Below are the code and all the weights of a small trained network. Each question names an input and a target symbol and asks about switching units off, where a switched-off unit gives its printed mean instead of its output.

import numpy as np


def w(rows, s, z=0):
    codes = np.array(rows[::2]) - 128.0
    scale = np.full(codes.shape[1], s)
    scale[-1] = z or s
    return codes * scale


def f(y):
    return np.maximum(y, 0)


def softmax(a):
    e = np.exp(a - a.max(-1, keepdims=True))
    return e / e.sum(-1, keepdims=True)


def log_softmax(a):
    a = a - a.max(-1, keepdims=True)
    return a - np.log(np.exp(a).sum(-1, keepdims=True))


def net(x, mask):
    ids = ['αδηθλσ'.index(c) for c in x.split()]
    T = len(ids)
    res = E[ids] + P[:T]
    u = 0
    for l in range(2):
        r = res
        for j in range(3):
            rows = slice(3 * j, 3 * j + 3)
            q, k, v = (r @ M[l][rows].T for M in (Q, K, V))
            z = softmax(np.where(np.tri(T) > 0, q @ k.T / 3**0.5, -1e9)) @ v
            o = O[l][rows]
            res = res + np.where(mask[u + j], z, o[:, -1]) @ o[:, :-1]
        u += 3
        y = f(res @ A[l][:, :-1].T + A[l][:, -1])
        res = res + np.where(mask[u : u + 4], y, B[l][:, -1]) @ B[l][:, :-1]
        u += 4
    return log_softmax(res[-1] @ U[:, :-1].T + U[:, -1])


Q, K, V, O, A, B = {}, {}, {}, {}, {}, {}
E = w([
[60,119,173],'α',
[49,93,119],'δ',
[172,195,80],'η',
[84,112,119],'θ',
[190,220,80],'λ',
[74,247,165],'σ',
],0.015)
P = w([
[148,77,52],'0',
[92,170,182],'1',
[88,106,91],'2',
[120,100,255],'3',
[152,181,68],'4',
[182,202,237],'5',
[24,94,104],'6',
[248,177,224],'7',
[29,107,93],'8',
[193,84,200],'9',
[161,138,46],'10',
],0.0081)
Q[0] = w([
[180,178,190],'L0H1',
[136,170,28],'L0H1',
[168,228,157],'L0H1',
[1,83,11],'L0H2',
[112,59,74],'L0H2',
[150,47,149],'L0H2',
[121,151,74],'L0H3',
[58,155,142],'L0H3',
[224,152,136],'L0H3',
],0.0093)
K[0] = w([
[46,108,166],'L0H1',
[245,45,129],'L0H1',
[103,50,135],'L0H1',
[1,52,76],'L0H2',
[159,136,70],'L0H2',
[251,50,140],'L0H2',
[252,208,201],'L0H3',
[26,110,132],'L0H3',
[208,186,156],'L0H3',
],0.0091)
V[0] = w([
[92,219,122],'L0H1',
[185,61,151],'L0H1',
[245,119,53],'L0H1',
[116,64,162],'L0H2',
[19,82,249],'L0H2',
[151,135,169],'L0H2',
[51,191,229],'L0H3',
[117,103,189],'L0H3',
[133,168,90],'L0H3',
],0.012)
O[0] = w([
[195,254,98,212],'L0H1',
[66,144,58,34],'L0H1',
[111,171,156,2],'L0H1',
[133,155,99,97],'L0H2',
[195,144,118,237],'L0H2',
[182,66,147,111],'L0H2',
[172,165,76,243],'L0H3',
[184,102,163,126],'L0H3',
[91,66,234,143],'L0H3',
],0.0073,0.0065)
A[0] = w([
[93,3,150,192],'L0N1',
[144,223,169,254],'L0N2',
[37,88,115,134],'L0N3',
[96,129,125,58],'L0N4',
],0.012,0.0023)
B[0] = w([
[1,138,156,140],'L0N1',
[96,129,76,245],'L0N2',
[110,154,237,142],'L0N3',
[126,223,185,131],'L0N4',
],0.0086,0.012)
Q[1] = w([
[96,64,143],'L1H1',
[149,145,88],'L1H1',
[158,129,107],'L1H1',
[109,72,168],'L1H2',
[121,207,150],'L1H2',
[169,55,142],'L1H2',
[204,12,89],'L1H3',
[124,45,78],'L1H3',
[187,82,236],'L1H3',
],0.011)
K[1] = w([
[178,133,71],'L1H1',
[156,181,150],'L1H1',
[122,255,151],'L1H1',
[147,139,146],'L1H2',
[124,109,64],'L1H2',
[185,177,114],'L1H2',
[97,93,113],'L1H3',
[101,137,236],'L1H3',
[196,131,47],'L1H3',
],0.012)
V[1] = w([
[108,152,156],'L1H1',
[84,125,109],'L1H1',
[76,37,93],'L1H1',
[117,131,121],'L1H2',
[74,3,208],'L1H2',
[102,131,122],'L1H2',
[78,61,171],'L1H3',
[74,160,175],'L1H3',
[56,144,142],'L1H3',
],0.011)
O[1] = w([
[2,142,124,191],'L1H1',
[150,233,158,178],'L1H1',
[166,121,106,112],'L1H1',
[143,120,98,140],'L1H2',
[185,99,111,116],'L1H2',
[147,126,118,156],'L1H2',
[138,68,132,168],'L1H3',
[118,83,156,248],'L1H3',
[149,137,182,244],'L1H3',
],0.009,0.012)
A[1] = w([
[217,176,196,104],'L1N1',
[196,52,254,228],'L1N2',
[103,207,49,212],'L1N3',
[78,123,184,6],'L1N4',
],0.0078,0.0022)
B[1] = w([
[46,218,88,177],'L1N1',
[201,150,233,252],'L1N2',
[194,84,2,255],'L1N3',
[150,82,58,180],'L1N4',
],0.009,0.0081)
U = w([
[177,61,77,135],'α',
[199,197,158,2],'δ',
[64,202,175,42],'η',
[180,205,168,248],'θ',
[24,198,165,189],'λ',
[123,254,120,92],'σ',
],0.0076,0.0039)

Each question gives the input, a string of symbols that net reads in full, and the target symbol t.
The units are the heads (3 rows each of Q, K, V and O) and the neurons (one row each of A and B). Each row of codes is followed by its name. A weight is (code - 128) times the scale printed after its matrix; where a second scale follows, it is the last column's (O, A, B and U).
mask holds one flag per unit, layer by layer, with each layer's heads first. A switched-off unit (its flag False) gives its mean, the last column of its rows in O or B, instead of its output. The means were averaged over made-up inputs and are rounded, as every weight is.
A unit's drop is (log p(t) with every unit on - log p(t) with that unit switched off) / (log p(t) with every unit on - log p(t) with every unit switched off).
The circuit of an input: a set's keep is (log p(t) with only the set's units on - log p(t) with every unit switched off) / (log p(t) with every unit on - log p(t) with every unit switched off). Starting from the 12 units with the biggest drops (on a tie, the unit counted first), units are removed one at a time, each time the one whose removal leaves the highest keep (on an exact tie, the one counted first), for as long as the keep stays at least 0.8.
units of the circuit, in order: the units of the circuit, biggest drop first
top k neurons: the k neurons with the biggest drops, biggest first
top k neurons in layer l: the k neurons of layer l with the biggest drops, biggest first
input α θ λ, target α: top 2 neurons -> [L1N3, L1N2]
input α σ σ δ θ θ η, target α: top 2 neurons in layer 1 -> [L1N3, L1N2]
input σ δ σ η λ θ α, target σ: units of the circuit, in order -> [L1H3, L0H1, L1N3]
input σ σ σ, target σ: units of the circuit, in order -> [L1H3, L1N3, L0H1, L1H2]
input σ θ δ δ σ θ θ θ η, target α: units of the circuit, in order -> [L1N3, L1H3, L1N2]
input λ α σ η, target σ: units of the circuit, in order -> [L1H3]
input α σ δ δ θ, target α: units of the circuit, in order -> [L1N3, L1H3, L1N2, L0H3]
input α σ σ δ δ η λ, target α: top 3 neurons in layer 1 -> [L1N3, L1N2, L1N1]
input σ η α σ θ θ σ λ δ, target σ: units of the circuit, in order -> [L1H3, L0H1, L0H2]
input θ σ δ λ, target σ: units of the circuit, in order -> [L1H3, L1N1]
input σ σ λ, target σ: units of the circuit, in order -> [L1H3, L0H1]
input α δ θ θ θ θ θ α α, target α: units of the circuit, in order -> [L1H1, L0H1]
input θ σ θ δ σ δ σ, target θ: top 4 neurons -> [L0N1, L0N3, L0N2, L1N2]
input λ θ σ θ α, target λ: top 3 neurons in layer 0 -> [L0N3, L0N4, L0N2]
input δ θ σ σ θ α σ η, target σ: top 3 neurons in layer 0 -> [L0N1, L0N3, L0N2]
input θ θ θ σ θ α θ θ θ, target θ: top 3 neurons in layer 0 -> [L0N1, L0N3, L0N2]
input θ δ η θ θ λ δ, target θ: top 4 neurons -> [L0N1, L0N3, L1N3, L1N2]
input θ σ λ α η σ α, target θ: top 2 neurons in layer 0 -> [L0N2, L0N1]
input α θ δ θ σ, target α: top neuron in layer 0 -> [L0N2]
input λ θ λ θ σ σ θ σ θ σ σ, target λ: top 2 neurons -> [L0N3, L0N2]
input λ θ θ σ θ, target λ: top neuron -> [L0N3]
input λ σ σ θ θ, target λ: top 2 neurons -> [L0N3, L0N4]
input λ δ θ θ σ, target λ: top 3 neurons in layer 0 -> [L0N3, L0N4, L0N2]
input η θ θ δ δ α δ λ, target λ: top 2 neurons -> [L1N3, L0N1]
input δ δ σ α, target σ: top 2 neurons in layer 1 -> [L1N1, L1N2]
input σ σ θ, target σ: top 2 neurons -> [L1N3, L0N2]
input η θ θ λ α η, target λ: top neuron -> [L1N2]
input θ θ σ θ, target σ: top 2 neurons in layer 0 -> [L0N1, L0N3]
